[-135   98   75 -187   64 -150   50  -39 -160  -50   10    9  212  -45
 -141 -187  215  -30   85 -153  -45  -78   69   -8  -21  250 -181 -131
 -705   61  195  -29  150 -195  111    4   64 -274 -243  158 -515  100] | 6
[ 338  -59  171  257  -21   -6  311  138   67 -270 -297   91  664 -205
  103  -37 -421 -144 -560 -813  179 -327  108  -99  399  207 -424  367
  -77 -114    8 -221 -178   74  -95   -4  283  -64 -649 -501 -610  150] | 5
[ 329 -121  -32  293  294   86 -489  464  386  294   14  -67   -5 -314
   35 -383  331  299  -79   89  -96  212  -91  184  259 -173  156 -118
  552 -753  -20 -163  -96  -16 -240  -18   52  413  -50  -59 -179 -777] | 4
[-102  -13  123  -39 -152  -13  281 -113  169  254  -80  -62 -303  203
   58 -111  227 -228   71  257  106 -148 -258  -18  -52  133  -97  518
  188  334 -115  -13  178  154  110  -29  259   -4 -247  216  136  180] | 4
[ -46  168  147 -103 -261  -90   30  -34  -62 -107  -33 -132  145   24
   47 -205  228  -14    3   73   57   15 -101   64  105  136  208 -133
   72 -208 -155 -239  181  175   89   36  134 -223 -186  218  190   78] | 3
[ -73  305  349    9 -134  -27  211 -180    4 -138  113 -226 -286  -69
  -39 -277  199 -219 -177  135  201   -4 -148  -85  -90  487  124  283
  211  -77  339   28  313 -255 -319 -203   92  -28 -373   -9  -44   75] | 3
[  13   75  163 -106 -128   12 -154  -51   50  138  -73  -55  134 -156
 -170   -6  260 -213 -297  -59   27   88   54  137   57   72  -63   15
   97 -234 -181 -252  -65  -41  114  119   17 -141    0   80  338  -47] | 2
[   4 -136   33  131   56   66   13  161  -13   37   25   -1  -81  -50
  -29  -77  117 -115    9   60   70    1  -42   44  -22 -119  117   90
  288 -151 -233  -46   47  167 -142  129   11 -146   28   -7  364  -99] | 4
[ 273   35  -13 -214  346  -11 -252   -1  -18   54  147  384  290  -92
 -136  203  219 -349  273 -503  127  204 -198  206  -34 -261 -148  108
 -376 -167  154 -122  158   12  -84  352   23  256  -41  146 -366   99] | 4
[ -49  580  508  393 -473   73  124  167   17  -38 -291  343  298  -17
  -63   19 -116 -191  -42 -663   49 -362 -124  269  407    6 -232  184
 -194  290  354  -41  673  -60 -389   76  207 -403 -388 -134 -601  267] | 11
[ 376  183   27  -53  -83  -44   27 -122  122  -68   18 -151 -258  201
  -72   66  187  120  -21  380 -248  199   93 -299 -336   74  300  317
  492  -63  144  -21 -151  157   87 -174  -19   80   47  -36 -164 -241] | 9
[ 106  282  209   10  -71   -6 -254 -210  253   42  160  -62 -308 -210
  -49  168  -45 -163 -152  151   29  196 -178  -18 -115  247  -84  -26
  406  331   92  122 -175 -179  -97 -203 -144   34 -122 -325  -17 -135] | 4
[ 222  180   76 -244  103  -32  -82 -139  123  -54    0  -41   15   -3
  -95  135  193  -39   62  245 -135  137   51  -87 -149   51  146    7
  108 -119  109  -34    5  -34  -20   15  -64 -203  -84   43  -63 -137] | 3
[ -22  -93 -321 -124  510  -41 -193  162  -10  -72  199  -82   -9  -44
 -266  244 -102  -74    3   -5 -113   83  162  247 -212 -225 -104 -275
 -364 -155  -64  -68 -436  -26 -101   69 -298 -242  377 -226  373  -75] | 5
[ 244   21  -62 -424  360   67 -291 -174 -240  340   84  106   28 -121
  -36  371  -30  -61   60  -75 -136  273  170   90 -534 -117 -185   44
 -278 -256   44  113 -150 -142   44  165 -221  318  503  -92   13  107] | 5
[ 826  355  322 -208 -281  -17 -153 -335  116   66  -89  459  186 -580
 -266  249  -21 -205  -73 -494   94  296  -13   72  110  291 -202  263
   81 -105  171  107  354 -247 -295  149   47  164 -129 -179 -726  187] | 1
[ 121  135   60 -127  278  119 -345   11    6  301  257  310   82 -110
   61  318  169 -362    0 -357  150   95 -116  308 -255 -217 -153 -275
 -264  -47   69   35  -26 -370 -247  120   84  338  160    8  -49   96] | 2
[  23 -140   48   -6 -518   34  299 -242  561  -42 -431   43  -48  -14
  -78 -180 -498   33 -277   -4  -15 -195  203   58  535   30 -249  -37
  291  420 -418 -185 -165  150  147  -75 -176 -189 -125 -132  312  287] | 1
[ -51 -153  -32  132   12   16  255  101   27  -80  -38  264  -58  136
  -13 -352 -270  -81  219 -286  130  -92 -109   57   66  213  214  350
  -49 -183  113  148  224  -54 -109  157   95  157 -293   40 -334  241] | 9
[ -94   58   60   14 -132   35   19   89 -210 -257  129 -170  -46 -162
 -210   34   94 -124 -252  -41   48  -66   83   36  -43  -20  173  -58
  157 -316 -135 -116 -168  145 -165   25 -143 -241  240 -160  425  -60] | 1
[-355 -111 -179  283  -57 -174 -172  307  294  -39  -22   84 -285 -130
 -124 -420   99  -47   83   62  -68 -120 -156 -278   39   83   15  524
   85  157 -136   42   75  148 -149  -36  187  -14 -408  139 -292 -394] | 9
[-510  -78 -210 -106   22 -119   16   39  -90   78  297 -184 -166   81
 -114 -195  191   36   43  162   77 -116 -121  -94 -183  173   86  262
 -226 -162   42   58   60  -55  327   -9  104   43 -191  427  -96  128] | 3
[ -36  204    6 -104 -243   17  128 -236  -82 -330   89  448  586 -124
 -203  423 -286 -207 -370 -603  -13   49   90 -231   13  -43 -191 -111
 -266  421  253  117 -112  -41  -85   36 -305 -176 -157 -245 -474  286] | 3
[ 344 -177    6  356  -63   90 -105  205  505  -60 -193  103  193  -53
 -166 -126 -283  241 -119 -362   68  146 -105  108  398 -118  139 -519
  455 -149  160 -220 -480  -98 -239  -71   13  122  -53 -312 -280 -545] | 3
[  10  130   25  -56  -80  138   81  -65  275  130  -66 -102   22  202
   65  -47   68  -30 -121  -30    1 -164 -147 -159  115  -65  -74  -98
  -56   99  194  -85 -114  -69  148 -128   78  114 -220   23 -159 -221] | 1
[-192  -21    0   -2 -189 -138   87   17  215  344  -31 -157 -480  175
  105 -337 -396  195 -196  137   73 -220  -39  -41 -193  281 -202   92
  159 -109 -320  167  -55  169    9  -72  357  369 -122  -34  -99   42] | 11
[-138 -264  -30   45   24   -4   53  171  -20   59 -144  -62 -146  140
 -108 -594  109   10  308  213   99  -47   28  -41 -220    2  372  -67
  -76  -36 -262  -40  -63  333   53  -88 -113 -480 -128  225  596  -24] | 3
[  -3  518  174 -150 -258 -129   13 -175  -73  205  165 -139   22   88
  -74  258 -185   16  -58 -199  112  219  -52  210 -193   25 -198 -166
 -235  310  -34   -2 -206  -55 -374 -192 -100 -377  301 -230  164  327] | 1
[  20  -76   60   94  183    5  214  174  -13  -13  317 -101 -320  217
  533 -516   17  -26  213  -22  281 -150 -410 -194 -248  175  104  300
   65   24   46  125  469 -131  -14 -319  359  207 -485  157   30   26] | 8
[-401  185 -108 -282  -90  125  265 -161   11   23   -9 -101    7   38
 -149   39  -76 -211 -213   32   67 -180 -114 -152 -176  208 -110  -10
   12   17  179  177  -13    3 -156   33 -120   -5 -218 -193 -327  203] | 8
[ 514  -37  394  267   84   -9    9  136  129 -235  176 -169 -257   35
  355 -408   80  274  139  -68 -166  -10   86  -58   42 -112  275 -326
  665 -299   70  -72  265 -117  -59 -324  260  301   76 -235  113 -323] | 0
[  54  167  238  308 -277  -53  -42  122 -104   -6   57  -42 -117  -66
   72 -187 -199  -22  -43 -140  225   41 -138  -84 -127  129  114  201
  162   30   -2   -9  -72   95 -196 -119   51 -248  -93 -113  121  -34] | 1
[  52 -145   41 -183   40  231  354 -123  122 -354  260   28  -38   55
 -273  -65   66  -31   35 -102   83  -29    8   41  321  -58  221 -557
  177  -52  298  -38  269 -216  174   10 -183 -220 -199 -103  263   -3] | 3
[-361  -42 -158  -82  355   36 -249   12    5  439  254  110 -289 -286
   38   97  -75 -214    7  -55  -68  286   48  110 -382   42 -365   34
 -160 -108 -234  396 -339  -83 -343   54  -70  416   22 -143 -297   -7] | 9
[ -29 -108   71  219   33   61   93  287 -112 -195   57  -63  -94 -157
 -162  -14   88 -132   24 -123   36  -74  -25  246  255  -59  218  -36
   73 -204 -185 -185   85  214  -64  221   41 -202   65  -72  313   -2] | 2
[ 163  345  217 -780 -441  -82   -3 -582  489  -46   55   71    9  -63
  354  139    9 -360  190   90  138  267 -451 -299 -218  273  146   49
  540    6  -71   94  111    1  176 -152  -54  111 -327   48 -474  307] | 0
[-610 -227 -241   13   86  -55  -52  214 -235 -173  254 -147   28   84
 -362 -118  263  446 -146   55   29 -106  149  151  241  -71  321 -349
 -369 -501  -43 -209  108   99  186  113  159   84   12  416  128 -249] | 8
[ 503  153  288   17 -400 -157  -21  -69  678  -42 -218  143   33  -67
  -31  -71   11    6   79 -133 -139  -25   36    0  367   57   19  320
  443  209 -271 -275  -65  141   75 -206   52 -181 -488 -131 -233   25] | 7
[ 634 -352  171  206 -240   45  213 -109  180   67 -522   51  244  -28
  110 -296 -454  -21  -53 -518  299   18  248  116  396   86 -150  359
   94  568 -400 -258 -417  199  -99 -163  -67 -118   -1 -530  136  349] | 8
[-630  235 -208 -222 -201 -142   60   99 -299 -331  105 -169 -158   82
  184 -216   97  -61   76  173  -43 -325 -217 -201 -334  339  250   54
  -19 -400  328  287  440  150 -285  -34  271   -2 -601  110 -625 -202] | 7
[ 235  247  432 -265 -424  -69  128 -502  201  141 -155 -134  -59   51
  -10 -242  404 -235 -308  199  189  126  -71  176   28  398    0 -422
  164  111 -350 -147  274   28  154  148  124  -95 -134  219  394  304] | 10
[ -13  355   68 -430 -597   92  213 -337    1 -306 -109  258  479    0
 -387  123   12 -552 -428 -525  331   17 -336 -187   94  367   38 -169
 -148   26  701  -31  243 -364   66   76 -194 -271 -412  182 -382  190] | 4
[-192  -98 -306  126  318  193 -308   49  166  288  522  257 -272  -91
  254 -464   64 -288   27   49  116  322 -288  -63 -329  -14   33  -77
  -36  124  131  325   73 -450   88 -190 -186  601 -171  418  -26   -9] | 2
[-624   49  188 -237  -53  -39 -138 -217  -95  487  415  -66 -558  136
  -57  -89  327  156  100  411  247  209 -119  205 -164   49  -51 -382
   62 -163 -299  143  187 -130   31  266  189  364   36  402  509  133] | 5
[ -70  183  111 -159 -422  -87   73 -274   31 -127  -69 -260 -130  -68
   14 -143  -62   33   66  465  126   40  -68 -380 -100  126  168  -82
  453  402  158  141 -280  348 -129 -188 -176 -390 -243 -166  -95  -64] | 10
[ 189  -90 -164  426  -27  106   13  175   56 -217 -148   -5   91   56
 -168   99 -236 -123 -367 -201  -96 -110   86 -112  121  -31   76  168
  208   29  353  -13 -476  -32  -74 -117  -74   75  -22 -265 -120 -399] | 2
[ 127  373  183  148 -100 -222 -226 -301 -163  278  165  377  443  -87
 -135  -72  133 -499 -395 -231  -81  388  283  128 -279  357 -176  544
  365  -17  491  197  184 -462 -452  162   19  277 -103  -89 -431  346] | 10
[ 257   34 -196   19  215  156 -195  152  194 -362  173 -149  140  -61
   14  107   97  186  136  286  -44  209 -172 -239   34 -279  363 -416
  362  -13  330  -23 -322  -28   51 -379 -216 -573    8 -157   18 -682] | 3
[ 173  125  184   53 -106   89    4 -204  147  143  -64   77 -116  -40
   95  126  -80   -9   36    2 -198   39   93   62  168 -140 -225  -89
  155  103  -36  178  -64  -48   -4  164  -44  124    5 -140   21  -53] | 9
[ 318  272   80  205 -454  -16 -157 -101  359   31  -86   10   68  -49
  105   37 -157 -129 -219  133   55   22 -260 -170  210  207  203  204
  523  294  145   20 -119   58   70 -333   85  -12 -240  -74 -321 -201] | 6
[ 189  422  332 -117 -542 -206   87 -387   71 -185  217  -41   34   55
  -61  321    3  -38 -447   49  133  397    3 -144 -199  346   18 -301
  430  149  -83   16 -171   91  148  -98  -70 -246 -140  -68 -243  281] | 9
[-114 -100 -171  188   56  -31 -144  103  209   53  -11  189  -98  217
  181 -259 -369  -20  338   54 -206   33   40   14 -237 -292   69  -29
  436 -190  186  207  -76 -139 -141   88 -182  153   45  108   42  -22] | 0
[ -28   75   75  195 -306   44   30   31  117  -85   20   69  108 -123
  153 -289 -134 -155 -159 -250  242   25 -161   21  144   53   54  -31
  287   82  -48  -32  -26   79 -253   37   65  -55 -373  -57  -60   70] | 3
[ 124   64  -39  125  180   18   14  201  -54  -22   87  -57  185   12
  135 -237  -23  101  -58 -142  266   52 -301 -147  -30  225   46  157
 -242 -271  328  -52  217 -312  204 -112  293 -157 -361  338 -258 -116] | 1
[ 387   29  131   95   96  207  105 -102  296 -128  -37   80 -143   27
  111  158  -42 -250  -84    8 -114   82   19    7  269 -198 -167 -125
  359  196   55  -19  -58 -162   16   23 -263  169  -35 -227  413  -27] | 5
[  87  204  180   27   -8 -139 -160   42 -259  -52   16  -50   -8  -27
 -173  188   17 -105   52  -58  -26    1  144  195 -187   67  171  -41
  -75 -121  -64  -83   57  194 -151  182   26 -200  234 -191   16  157] | 2
[ -43  725  422   46 -317  -89 -318 -307  188  536  228  138  160  -92
  463 -177  -60 -408 -263 -251  285  156 -377  177 -231  304 -360  370
   66  331  181   73  129 -229 -173 -116  425  303 -545  160 -575  435] | 8
[-124  188  107 -162 -166  -24 -164  -74 -108   36  271  -53  -88 -204
   35  -86   16 -101  -96 -206  181  117 -105 -121 -358  193  -21  -63
   37 -343  221   90   67 -173 -176 -221  116  -33 -126 -144 -379 -218] | 4
[-162   99 -245 -256  253   -8  174   61 -255  -20  177 -242   45  235
   35  -71 -317 -136 -112  -99  217   58 -213 -178 -492  262 -171 -230
 -431 -226  470  149 -342 -143   35 -297   89 -188 -161    3 -247  -61] | 8
[-130  145  -16   94  -72  183 -144    6  305  -39  300  488 -162 -203
  -34  170 -353 -447 -319 -387   81  160 -291  226  -71 -112 -227 -161
  306  112   97  235 -332 -109 -416 -161 -143  363 -198 -128   -2  -53] | 3
[  20  126   61   33 -162   19 -118  103   13  -72   -7  -63 -106  -76
   -8  -11  -23 -209  -54  -25  130  -17 -175   32 -122 -132   74 -163
  126   -2 -124 -117 -119  217 -195   24  -66 -149  179  -34  247  -53] | 5
[  -4   58  205  133 -379   51  304  -77    2  -56 -199 -106  -25   27
 -146  -35 -142 -177 -105  -21  154  -83   17   12   55   96   95  -57
  278   73  -66 -113 -246  272 -141   45  -61 -284  -76 -209  150  201] | 5
[-582 -241 -271  228  135  -85   77  402  -96 -245   62 -210 -297   13
 -107 -355 -173   70   55  159 -169 -283   62  -80  -55  -26  -18 -144
   94   25 -288   97 -228  203 -289 -174   11 -269  -90  -91  240 -287] | 4
[ 140  249  144  164 -697    7  228 -260  193   -3 -343  304  188  -67
   26  165 -366 -219 -257  -90   94 -172  -65  157  276  118  -81  311
  181  420 -227    0  214  484   -8  250  -68 -145  -91 -118 -390  609] | 3
[ 200 -163  136  147 -225  126  145  -62  171 -132 -319 -106  -61 -116
  -69 -194  -29   61  -76 -108   54 -165   62 -211  301    0    4  159
  213 -172   -9 -174  189  237  118  -21  171  -32 -250  -55 -215 -357] | 1
[-230   67  153  269 -423  -36  130  109 -118 -334  -85 -189  -53 -152
 -271  -97  -49 -120 -343 -171  161 -174   93   77   84  180  249  188
  178 -125  -48 -219 -193  266 -261   -6   34 -402  -85 -236  183  -16] | 6
[ -49  240   80   89 -104  -83 -161  -39   90  -41   31  148  -78 -101
 -263  110 -135  -70    2 -168 -202   58    3 -123  -60   44 -164   -6
   95  -94  233  134 -206 -117  -40  -90   15  125 -206  -23 -284 -179] | 2
[ 426  -43  395  -71   70 -130   34   39 -192  -61 -117 -125 -175   24
  148 -401 -147  237  313   24 -307  -64  347 -142 -331   98  194  318
  424 -543   77 -124  166  100 -183   65  231   68   29 -243 -176 -231] | 3
[ 181  253  116  -13  -63   21  -91 -183  -14    3   46  -26 -188   26
   17   10  -26 -163 -164   75 -146   55   -3 -202 -320  108   32  292
  151   75  220   58  -27   -2  110 -162  -17  240   13   26   14  -59] | 10
[ 302  205  123 -310  -76  135  481 -243  222 -482 -149  290  478   -7
   89  268  -49 -505 -192 -237  136 -272 -122 -245  213   49    7  528
 -259  558  457  -89  175   27  151   69 -400 -357 -576 -149 -332  623] | 7
[  72 -121  220  293   68   32    8  107  -75  -78 -170  121  181 -119
  -79   29  -43  -18 -196 -305  213 -381  -41  221  210  -83 -152  229
 -264  228  -82 -177   98  159  -84  191    0 -138  -54 -241  227   82] | 10
[ 521  278  240  272 -134  127   35  -42  263   69  -59  210   43  -40
  157   37  -10  -20   29  -54  -68   83 -177  -43  376  -77 -111  -51
  152  254  -92   29  178   20  107   29   31   58 -231   37  -80    3] | 1
[  41   29 -183   15   44  -50  -24  -60 -212  -77  234  150 -355    5
 -180   48  -61 -165  -93  232 -110   46    6 -147 -336  343   70  190
  273  -32  242  298   94 -193 -108 -161  160  443   12   -8 -218  -89] | 5
[-254   69   47   -3   41   66 -169  -88  -19  259  -95  -97  -55    0
   97  -10 -148   84  192  270  -20   65   31 -113 -154 -119 -187   85
  234  -31   11   86 -444   -8  -67 -113  -26 -106  -46  -80  122 -176] | 1
[ 376  125   72  -56  244    8 -316  -84   68  251   72   37 -137  -61
   83  127   64  125  180  102 -207  228   62  -32 -129   23  -38   10
    3  -19 -186   49  122 -151  176  -70   69  242   42   63    3 -136] | 10
[-342    1   82   74 -427  -42  307  -51  -47 -162 -177 -101  -93  131
 -365  -55  -39   28 -301  -66  377 -276 -250    8  246  396  130  141
 -292  185  279  -71  -23  122  172   80   96 -228 -269  115  -98   75] | 10
[-258   92    6   77  281   98 -121  102  280  195  338  163 -323  -18
  119   15    5 -231   41 -118  438  101 -392    6   29 -112 -270   71
 -248  349  -37  150 -117   34 -252  196   43  237 -529   14 -233   60] | 0
[-157   23   31   21 -167  -15  179  107 -216 -236   -6 -217  138   80
  -39  -80   36 -101  -96  -52  150  -96  -97   49   72   77  258  -66
  -44  -58  -40 -202  -12  159   19   21   10 -407   33   24  346   94] | 5
[ 314  317  217  140  -51 -147 -363   21 -139  107  -29   56   18 -363
   48  160 -322 -185  -37 -231  -15   31  -99  312 -240   83 -246 -222
   26 -130   31   73 -137  -79 -530   66  178   31  431 -393 -223  -85] | 6
[-441  154 -111 -109   -5  -55   54 -101 -398 -267  300 -148   21  -21
 -186  173   23 -106 -131   56   35  195   55  -73 -323   78   -9 -120
  -77 -121   84  127 -233   93  -85   83 -136 -375   57  -33   28   46] | 1
[  63  -58  158  -94  282  130 -146  163   22  400 -108 -149 -125  118
  -13  245  343 -102   15  -92  315  -48 -281  292  -97 -204 -114  -26
 -373  -85  -99 -223   66  -33   98  228  -44  -21  349   56  546   12] | 4
[  62  -68 -146    3  -43  -78 -234   18  166  211 -229   70 -151 -213
   38 -289 -326  -17  -24   99 -107   88  272 -296  -98  267 -204  454
  339 -378   74  204 -207 -140  -74 -119  147  296 -224 -122 -578 -196] | 0
[-218   28   12 -336    3    4   15   39  224  141 -236  -21  335  174
  -47 -328   51   54  305 -108  180 -170 -202 -143   53  101  146  205
 -381   -5  147 -178  113  -50  291  -52   87 -411 -507  366 -397   85] | 11
[  -3   49  340 -238  -11   18  112 -276 -228  448 -278 -378  -93  253
   40  201  312  -26 -113  138  317   -5 -130   78 -184  221 -133  467
 -397  111   20 -165  117 -120  386  216  179 -129  264  269  534  262] | 8
[ 267  132  -72 -305 -140  -61  -39   85   10 -255  274  -22  381  124
  179   24  138  110 -266 -155  118  285   41  -87   97 -209  130 -899
  -44  171 -215 -182 -134   28  196 -173 -352 -271  257  -64  347  247] | 4
